Here is a tiny trained network, its code and every weight. The questions are about switching its units off for an input and a class, where a switched-off unit gives its printed mean instead of its output.

import numpy as np


def w(rows, s, z=0):
    codes = np.array(rows[::2]) - 128.0
    scale = np.full(codes.shape[1], s)
    scale[-1] = z or s
    return codes * scale


def f(y):
    return y / 2 * (1 + np.tanh(0.7978845608 * (y + 0.044715 * y**3)))


def log_softmax(a):
    a = a - a.max(-1, keepdims=True)
    return a - np.log(np.exp(a).sum(-1, keepdims=True))


def net(x, mask):
    res = np.array(x, float).reshape(1, 8) / 4 @ E
    y = f(res @ A[0][:, :-1].T + A[0][:, -1])
    res = res + np.where(mask, y, B[0][:, -1]) @ B[0][:, :-1]
    return log_softmax(res[-1] @ U[:, :-1].T + U[:, -1])


A, B = {}, {}
E = w([
[131,125,122,127,122,123,135,121,125,124,125],'x0',
[125,73,191,111,145,172,144,110,169,90,140],'x1',
[151,108,150,146,127,95,47,131,113,90,110],'x2',
[9,107,29,148,114,134,66,97,170,147,157],'x3',
[121,129,132,127,129,130,125,137,128,133,132],'x4',
[105,140,95,177,159,161,166,149,97,88,101],'x5',
[147,115,123,168,183,85,163,135,182,171,88],'x6',
[175,81,128,190,58,148,136,136,134,154,145],'x7',
],0.012)
A[0] = w([
[169,141,223,99,102,94,104,91,106,175,116,177],'N0',
[120,154,130,111,220,82,137,58,126,139,119,40],'N1',
[134,231,101,35,122,149,111,64,105,36,162,71],'N2',
[134,185,96,163,87,137,101,139,85,182,88,72],'N3',
[131,67,136,214,141,130,60,132,100,40,85,159],'N4',
[151,159,92,96,109,108,122,98,110,158,135,135],'N5',
[107,101,155,84,201,187,120,67,149,96,117,74],'N6',
[103,136,170,213,168,90,123,107,208,194,89,65],'N7',
[137,140,135,177,174,105,152,86,178,159,104,68],'N8',
[109,73,117,157,181,230,155,182,157,43,85,96],'N9',
[89,119,106,163,130,124,170,186,102,48,39,42],'N10',
[142,2,163,80,123,227,144,87,213,63,161,59],'N11',
[115,158,130,75,190,99,120,112,110,95,161,80],'N12',
[124,80,152,114,167,150,146,105,192,76,146,5],'N13',
[84,146,130,178,117,145,154,147,101,101,104,44],'N14',
[143,168,148,118,92,193,81,79,87,135,200,43],'N15',
[68,88,61,135,132,161,87,83,163,110,105,2],'N16',
[149,60,114,190,181,73,129,201,166,159,43,86],'N17',
[131,96,138,181,65,144,153,134,147,154,162,166],'N18',
[122,68,168,194,40,158,117,127,149,193,102,78],'N19',
[141,116,180,24,76,56,87,76,234,188,195,174],'N20',
[22,87,57,211,105,108,46,87,185,163,199,144],'N21',
[128,199,86,131,109,82,138,124,85,162,140,70],'N22',
[138,166,168,189,138,153,131,172,66,84,64,135],'N23',
[144,123,82,93,67,228,113,148,73,83,145,78],'N24',
[131,207,121,162,103,87,131,123,91,129,128,79],'N25',
[123,149,121,123,111,208,91,121,80,111,137,48],'N26',
[176,131,174,207,1,182,119,166,141,142,146,26],'N27',
[100,182,136,115,129,228,223,153,121,205,140,243],'N28',
[150,99,163,176,183,53,34,124,75,91,118,224],'N29',
[150,104,102,237,91,138,157,127,104,111,165,48],'N30',
[105,170,103,200,134,169,146,151,130,51,147,90],'N31',
[125,123,137,115,82,186,87,190,54,128,140,102],'N32',
[118,148,122,192,130,163,152,114,111,99,86,34],'N33',
],0.0081,0.0053)
B[0] = w([
[168,125,140,130,171,185,121,122,147,84,180,176],'N0',
[52,95,146,73,107,98,145,125,140,161,67,150],'N1',
[53,96,185,74,122,90,155,120,174,158,115,172],'N2',
[135,156,145,156,109,118,68,145,60,176,148,146],'N3',
[106,138,77,152,127,163,142,59,118,100,167,178],'N4',
[141,137,132,171,151,133,89,137,85,126,143,145],'N5',
[91,181,129,167,105,152,80,169,115,118,89,154],'N6',
[103,91,148,80,79,68,164,105,109,167,150,162],'N7',
[83,84,178,113,54,74,179,105,143,171,138,147],'N8',
[143,172,94,121,130,95,80,146,90,159,179,169],'N9',
[191,110,95,64,140,105,85,176,145,114,179,151],'N10',
[119,215,163,189,74,160,60,180,51,197,146,178],'N11',
[70,124,122,96,175,136,184,168,122,183,51,152],'N12',
[132,150,134,146,65,143,96,173,129,192,93,140],'N13',
[147,106,93,90,95,77,78,154,81,138,158,135],'N14',
[107,66,137,79,73,75,146,112,191,180,146,152],'N15',
[214,133,200,115,152,132,135,150,191,75,88,176],'N16',
[85,88,175,119,62,58,191,89,134,143,177,171],'N17',
[72,125,110,124,180,102,140,135,119,124,116,159],'N18',
[50,150,105,101,180,107,127,167,96,117,54,158],'N19',
[137,136,48,107,181,96,88,131,100,103,210,196],'N20',
[215,145,203,128,164,131,131,107,132,69,115,249],'N21',
[110,178,153,223,86,157,59,176,88,158,98,151],'N22',
[163,132,157,135,160,147,117,138,181,93,166,167],'N23',
[118,124,186,97,102,73,169,71,154,124,144,163],'N24',
[143,175,149,175,95,158,78,154,98,144,109,141],'N25',
[126,59,120,101,89,62,168,124,169,179,152,143],'N26',
[44,117,135,86,181,150,161,192,138,112,55,163],'N27',
[125,126,77,172,127,199,125,1,130,64,129,194],'N28',
[77,127,62,196,112,178,144,67,127,96,85,189],'N29',
[64,142,122,89,173,136,149,175,141,118,92,147],'N30',
[150,111,63,79,122,49,132,162,80,140,185,153],'N31',
[106,100,174,101,102,100,183,96,144,176,166,155],'N32',
[147,109,91,40,136,71,71,182,121,118,128,135],'N33',
],0.009,0.017)
U = w([
[76,62,200,86,32,65,162,97,161,168,136,25],'0',
[13,146,135,59,201,114,145,187,130,124,1,38],'1',
[127,186,170,197,36,118,69,176,75,190,102,77],'2',
[162,96,35,66,152,92,91,175,126,123,209,146],'3',
[218,119,231,116,156,150,175,137,158,66,97,18],'4',
[68,121,63,166,94,191,137,14,154,96,120,24],'5',
[88,135,139,141,141,126,141,97,131,115,141,254],'6',
],0.0094,0.0069)

Each question gives the input, the list of numbers given to net, and the class t.
The units are the neurons (one row each of A and B). Each row of codes is followed by its name. A weight is (code - 128) times the scale printed after its matrix; where a second scale follows, it is the last column's (A, B and U).
mask holds one flag per neuron, in row order. A switched-off neuron (its flag False) gives its mean, the last column of its row in B, instead of its output. The means were averaged over made-up inputs and are rounded, as every weight is.
A unit's drop is (log p(t) with every unit on - log p(t) with that unit switched off) / (log p(t) with every unit on - log p(t) with every unit switched off).
The circuit of an input: a set's keep is (log p(t) with only the set's units on - log p(t) with every unit switched off) / (log p(t) with every unit on - log p(t) with every unit switched off). Starting from the 12 units with the biggest drops (on a tie, the unit counted first), units are removed one at a time, each time the one whose removal leaves the highest keep (on an exact tie, the one counted first), for as long as the keep stays at least 0.8.
circuit, biggest first: the units of the circuit, biggest drop first
unit that matters most: the unit with the biggest drop
top k neurons: the k neurons with the biggest drops, biggest first
drop when u is switched off: that unit's drop, to one decimal
input [-5,-6,-6,1,8,-5,7,8], class 1: unit that matters most : N19
input [7,8,-3,8,-8,-6,4,-6], class 2: circuit, biggest first : (N11 N13)
input [8,-8,-4,5,4,8,0,7], class 2: top 3 neurons : (N22 N3 N20)
input [-7,4,-1,-2,1,-2,6,-6], class 0: circuit, biggest first : (N8 N7)
input [8,-1,-8,-7,-4,-6,5,-4], class 5: circuit, biggest first : (N28 N21)
input [5,0,0,-3,-6,6,-6,2], class 0: top 2 neurons : (N24 N20)
input [6,2,5,1,6,7,-7,6], class 0: top 4 neurons : (N24 N32 N20 N26)
input [0,-8,-5,-6,-6,-4,4,6], class 2: top 2 neurons : (N22 N3)
input [-8,4,7,-7,-6,1,0,8], class 1: top 2 neurons : (N27 N19)
input [7,3,8,-4,-4,7,8,-8], class 0: top 2 neurons : (N17 N8)
input [4,7,1,-2,5,-8,-5,-1], class 3: top 2 neurons : (N20 N0)
input [1,0,-2,3,5,2,7,8], class 1: top 2 neurons : (N19 N30)
input [-4,4,-7,6,7,3,-8,-7], class 0: circuit, biggest first : (N2 N26)
input [2,8,6,-3,-4,-3,-4,-1], class 2: circuit, biggest first : (N11)
input [7,-2,6,-8,-6,-6,8,-5], class 0: top 4 neurons : (N17 N21 N1 N8)
input [-8,-2,-1,3,-6,4,5,8], class 1: top 2 neurons : (N19 N30)
input [0,8,0,-4,2,4,1,-8], class 1: top 2 neurons : (N12 N1)
input [-3,-7,-4,-6,-3,-4,-3,1], class 2: top 3 neurons : (N21 N22 N25)
input [-2,-2,0,-8,-3,-8,-4,-6], class 3: top 2 neurons : (N20 N21)
input [6,-5,-3,5,4,-1,6,-2], class 0: unit that matters most : N7
input [1,7,3,-7,2,-3,3,-5], class 2: top 2 neurons : (N11 N21)
input [-2,6,3,-4,6,3,-5,-5], class 2: circuit, biggest first : (N11 N6)
input [8,7,-2,-3,7,4,-4,8], class 1: drop when N27 is switched off : 0.6
input [2,-4,-4,3,-1,3,2,-2], class 2: drop when N22 is switched off : 0.5
input [-2,3,1,7,0,3,2,1], class 4: drop when N21 is switched off : 0.2
input [4,-2,-6,-5,3,-4,-2,-2], class 5: drop when N16 is switched off : 0.2
input [-1,2,5,-1,6,-5,-1,-7], class 1: circuit, biggest first : (N12)
